Below is a small trained network, with its code and all its weights. Each question gives an input and a class and asks what happens when units are switched off, that is, made to give their printed mean instead of their output.

import numpy as np


def w(rows, s, z=0):
    codes = np.array(rows[::2]) - 128.0
    scale = np.full(codes.shape[1], s)
    scale[-1] = z or s
    return codes * scale


def f(y):
    return np.maximum(y, 0)


def log_softmax(a):
    a = a - a.max(-1, keepdims=True)
    return a - np.log(np.exp(a).sum(-1, keepdims=True))


def net(x, mask):
    res = np.array(x, float).reshape(1, 4) / 4 @ E
    y = f(res @ A[0][:, :-1].T + A[0][:, -1])
    res = res + np.where(mask, y, B[0][:, -1]) @ B[0][:, :-1]
    return log_softmax(res[-1] @ U[:, :-1].T + U[:, -1])


A, B = {}, {}
E = w([
[231,89,118,119,229,193,66,63,37],'x0',
[133,219,128,91,124,150,160,223,79],'x1',
[97,99,199,140,175,143,96,192,151],'x2',
[49,164,94,152,84,244,91,95,146],'x3',
],0.011)
A[0] = w([
[102,136,70,137,84,74,171,137,196,159],'n0',
[116,113,171,197,96,120,179,130,94,13],'n1',
[158,150,58,102,58,119,184,60,109,114],'n2',
[249,86,92,102,156,202,79,100,102,2],'n3',
[89,155,61,95,91,234,104,88,164,244],'n4',
[111,49,118,169,114,104,115,80,143,78],'n5',
],0.011,0.0028)
B[0] = w([
[162,94,188,197,74,226,138,110,116,222],'n0',
[186,101,124,194,159,164,65,88,134,143],'n1',
[81,180,219,113,167,132,41,192,164,210],'n2',
[114,64,171,219,87,192,119,202,139,241],'n3',
[150,69,219,62,104,220,148,113,123,252],'n4',
[72,171,144,65,145,156,177,150,2,203],'n5',
],0.0099,0.014)
U = w([
[138,120,114,254,67,167,111,100,175,39],'0',
[50,152,202,139,173,111,71,144,177,250],'1',
[187,94,169,94,112,131,152,109,138,249],'2',
[55,178,131,123,104,141,178,172,22,144],'3',
[122,79,119,73,79,105,73,121,166,154],'4',
[75,164,15,85,111,70,93,64,177,2],'5',
[109,162,34,76,102,76,68,53,174,2],'6',
[56,168,61,69,110,51,134,55,193,2],'7',
],0.0099,0.0049)

Each question gives the input, the list of numbers given to net, and the class t.
The units are the neurons (one row each of A and B). Each row of codes is followed by its name. A weight is (code - 128) times the scale printed after its matrix; where a second scale follows, it is the last column's (A, B and U).
mask holds one flag per neuron, in row order. A switched-off neuron (its flag False) gives its mean, the last column of its row in B, instead of its output. The means were averaged over made-up inputs and are rounded, as every weight is.
A unit's drop is (log p(t) with every unit on - log p(t) with that unit switched off) / (log p(t) with every unit on - log p(t) with every unit switched off).
The circuit of an input: a set's keep is (log p(t) with only the set's units on - log p(t) with every unit switched off) / (log p(t) with every unit on - log p(t) with every unit switched off). Starting from all 6 units, units are removed one at a time, each time the one whose removal leaves the highest keep (on an exact tie, the one counted first), for as long as the keep stays at least 0.8.
units of the circuit, in order: the units of the circuit, biggest drop first
most important unit: the unit with the biggest drop
top k neurons: the k neurons with the biggest drops, biggest first
drop when u is switched off: that unit's drop, to one decimal
input [-3,-8,6,-2], class 3: units of the circuit, in order => (n5)
input [-5,8,7,-8], class 2: top 2 neurons => (n2; n5)
input [-2,-5,4,2], class 3: units of the circuit, in order => (n5; n2)
input [2,-7,5,8], class 2: top 2 neurons => (n4; n2)
input [-2,1,-1,4], class 2: units of the circuit, in order => (n4; n3; n5)
input [1,8,4,8], class 2: units of the circuit, in order => (n4; n5)
input [-7,7,2,0], class 0: top 2 neurons => (n5; n0)
input [4,-3,-5,-4], class 1: units of the circuit, in order => (n2; n4)
input [1,0,2,3], class 4: top 4 neurons => (n5; n0; n2; n3)
input [5,2,3,1], class 0: units of the circuit, in order => (n3; n5)
input [8,-8,5,-2], class 0: top 3 neurons => (n3; n2; n4)
input [-8,5,-6,-2], class 0: top 2 neurons => (n0; n5)
input [5,-7,3,7], class 2: top 3 neurons => (n4; n5; n2)
input [-2,2,-5,-1], class 1: top neuron => (n2)
input [-4,-6,5,7], class 2: top 3 neurons => (n4; n2; n3)
input [-5,6,-7,2], class 1: top 3 neurons => (n2; n5; n3)
input [2,1,-4,3], class 1: top 2 neurons => (n2; n0)
input [-7,4,-7,4], class 0: top 3 neurons => (n0; n5; n1)
input [2,-2,-4,-1], class 1: units of the circuit, in order => (n2; n0)
input [-8,8,3,2], class 0: units of the circuit, in order => (n0; n5)
input [6,4,-8,-3], class 1: top 2 neurons => (n2; n0)
input [8,-6,-1,-7], class 0: top 2 neurons => (n3; n4)
input [-7,0,-2,-5], class 0: most important unit => n0
input [-8,-5,4,-8], class 0: top 4 neurons => (n0; n4; n1; n2)
input [2,-1,-8,-5], class 1: drop when n2 is switched off => 0.5
input [4,-8,-6,-1], class 3: drop when n1 is switched off => 0.0
input [3,-7,-7,8], class 2: drop when n0 is switched off => -0.3
input [6,5,-4,6], class 0: drop when n4 is switched off => -0.5
input [-6,-3,3,7], class 2: most important unit => n4
